Input:
[[135 119 131 123 140 109 139]
 [140 115 134 134 143 116 133]
 [139 133 118 135 124 120 148]
 [114 118 118 140 135 145 122]
 [138 127 128 131 144 104 139]
 [116 114 122 118 140 119 117]
 [108 118 137 130 142 130 120]
 [139 131 124 122 119 120 146]
 [142 132 136 128 121 131 153]]
Output: 119

Input:
[[136 105 151 109 143 150 152 115 104 152 113 105 105]
 [135 119 123 109 137 142 145 131 112 144 124 107 124]
 [149 118 135 138 136 138 139 150 114 138 134 120 116]
 [109 131 123 135 140 135 140 109 135 138 124 125 137]
 [147 115 113 113 127 116 117 111 114 118 120 111 116]
 [147 128 112 128 107 107 113 125 134 109 116 132 133]
 [134 142 135 139 127 132 139 148 141 133 110 140 140]
 [109 131 143 118 130 139 136 115 117 144 128 120 117]
 [120 140 132 136 112 111 118 119 145 117 110 151 144]]
Output: 105

Input:
[[136 134 123 110 141 142 113 135 134 139 134 138 116 140 141 112]
 [111 112 116 124 128 139 134 137 125 134 124 110 136 139 135 137]
 [139 139 115 129 122 139 117 137 131 119 131 138 127 141 139 121]
 [113 114 128 114 112 128 121 134 131 114 117 117 117 128 129 131]
 [137 134 134 117 113 117 131 119 132 115 133 138 131 118 121 143]
 [132 131 122 125 106 118 122 124 134 106 130 137 120 122 125 124]
 [109 106 112 121 116 146 121 148 143 113 114 105 118 147 148 119]
 [142 141 132 130 136 126 118 122 121 140 136 144 119 117 117 118]
 [140 139 114 139 117 130 108 135 131 117 136 145 105 136 135 103]
 [132 139 113 137 115 136 116 138 132 118 130 136 112 141 138 105]]
Output: 134

Input:
[[121 122 127 123 130 135 125 132]
 [124 126 128 127 136 130 126 126]
 [117 126 122 126 132 132 121 127]
 [138 132 134 132 127 122 133 126]
 [129 132 127 132 130 123 128 125]
 [105 120 118 118 135 142 117 129]]
Output: 122

Input:
[[122 131 135 116 126 128 122 139 135 135 134 118 128 130]
 [122 139 131 113 124 124 127 129 130 132 129 124 134 132]
 [125 121 131 127 129 132 126 131 131 130 131 125 123 128]
 [125 116 134 137 131 134 124 137 134 131 134 120 119 126]
 [126 106 132 138 135 134 126 134 131 128 132 125 115 124]
 [123 117 139 139 130 142 116 151 140 136 139 114 116 125]
 [125 130 125 109 128 127 135 114 123 125 123 133 133 132]
 [123 119 132 125 130 129 125 134 133 131 129 122 123 127]]
Output: 131
---
[[147 110 150 126 141 120]
 [152 124 152 114 106 129]
 [140 135 138 113 109 133]] >> 126

[[111 118 109 115 132 124 101]
 [149 111 149 121 147 145 105]] >> 132

[109 123 130 150 150] >> 130

[126 126 121 155] >> 126

[142 106 126 131 123 106] >> 131

[148 147 124 133 100 110] >> 133

[[118 124 129 132]
 [152 122 107 105]] >> 124

[[143 136 136 128 143 135 114]
 [152 131 140 127 147 142 109]
 [143 130 139 123 141 139 114]] >> 143
---
[135 146 145 149 120 111]: 111, 135

[[101 124 145 146]
 [132 150 103 146]]: 146, 132

[[150 151 135 120 126]
 [132 148 121 124 127]
 [115 143 125 113 110]]: 126, 115

[139 135 124 103 132 148]: 148, 139

[100 111 107 110 137 103]: 103, 100

[154 131 124 106]: 106, 154
---
[[111 143 106 119 132 134 128]
 [122 134 144 138 140 133 135]] yields 135

[[114 138 133 134 152 145]
 [112 132 133 117 108 122]] yields 122

[[137 129 140 113 144 145 129]
 [140 132 135 156 147 128 128]] yields 128

[[134 130 130 134 137 134 130]
 [149 122 141 130 156 149 129]] yields 129

[[108 133 141 145 115 131 100]
 [116 122 132 148 125 119 115]] yields 115

[[138 106 157 111 110 150]
 [133 127 116 128 127 128]] yields 128

[[115 136 154 113]
 [106 142 101 113]] yields 113
---
Q:
array([[144, 126, 144, 140, 143, 127],
       [128, 102, 127, 125, 132, 109],
       [143, 140, 136, 138, 135, 115]])
A: 102

Q:
array([[125, 127, 130, 131, 128, 128, 126],
       [123, 132, 129, 130, 126, 123, 102]])
A: 132

Q:
array([[119, 128, 121, 126, 133],
       [136, 136, 128, 114, 102],
       [111, 122, 126, 116, 133]])
A: 136

Q:
array([[152, 118, 119, 132, 135],
       [120, 132, 143, 101, 121]])
A: 132

Q:
array([[134, 113, 134, 148, 116, 138, 124],
       [119, 137, 135, 111, 111, 115, 111],
       [136, 115, 138, 150, 112, 136, 120]])
A: 137

Q:
array([[141, 140, 117, 126, 121],
       [121, 109, 150, 106, 139]])
A: 109

Q:
array([[107, 129, 119, 130],
       [117, 109, 135, 103]])
A: 109
---
[[128 146 154 155 154]
 [128 129 142 154 154]] => 129

[[131 144 140 137 128 123 113]
 [128 118 136 150 139 127 119]
 [124 134 135 130 132 154 134]] => 118

[[132 111 136 153]
 [125 128 122 111]] => 128

[[122 131 125 130 112 130 113]
 [105 144 104 140 133 124 123]] => 144

[[126 139 128 137 130 132]
 [127 100 127 136 127 124]
 [127 130 126 136 125 128]] => 100

[[135 147 124 124 137 113 147]
 [119 123 152 125 135 109 127]
 [136 149 141 122 131 111 139]] => 123

[[138 100 139 111]
 [147 114 128 102]] => 114

[[123 134 130 146]
 [113 118 141 134]
 [115 119 133 149]] => 118

[[150 107 105 141 152 125 122]
 [126 143 143 141 147 153 128]] => 143
---
[102 125 129 130 119] gives 130, 129

[[129 118 105 116 124 130 134]
 [126 120 140 124 124 137 132]] gives 140, 137

[[132 125 129 128]
 [141 130 125 150]] gives 150, 141

[128 120 129  98 154] gives 154, 129

[[137 148 141 119 121]
 [119 110 114 142 130]
 [108 116 144 113 149]] gives 149, 148

[[127 134 147 105 108 143 120]
 [136 137 112 124 131 140 139]] gives 147, 143

[120 102 143 151 112 110 126] gives 151, 143

[[123 119 123 117 134]
 [121 130 110 110 116]
 [129 111 122 117 151]] gives 151, 134
---
[113 107 112 104 109 118] Out: 118, 113

[[153 131 137 135 137]
 [148 130 137 134 130]
 [136 129 133 130 127]] Out: 137, 136

[122 155 134 111] Out: 111, 122

[125 133 154 109 155 109] Out: 109, 125

[125 117 106 116] Out: 116, 125

[125 108 150 112] Out: 112, 125

[129 142 117 143 118 150 101] Out: 101, 129

[113 114 151 123 144 124 127] Out: 127, 113
---
array([[127, 156, 151, 104],
       [135, 130, 133, 137],
       [146, 147, 139, 120]]) → 147

array([[136, 113, 134, 111, 146, 144],
       [109, 124, 143, 119, 128, 139],
       [102, 115, 116, 112, 115, 140]]) → 112

array([[113, 110, 124, 120, 120, 110, 127],
       [126, 121, 132, 128, 151, 125, 113],
       [112, 110, 124, 122, 118, 110, 128]]) → 118

array([[130, 134, 131, 131, 122],
       [127, 139, 137, 150, 118],
       [131, 138, 137, 141, 117]]) → 137

array([[129, 137, 143, 156],
       [110, 151, 125, 154],
       [130, 128, 127, 124]]) → 128

array([[123, 109, 118, 128, 114,  99],
       [130, 150, 121, 136, 128, 151],
       [122, 145, 151, 135, 105, 108]]) → 135

array([[123, 127, 124, 142, 123],
       [139, 153, 143, 107, 110],
       [118, 143, 115, 131, 136]]) → 115
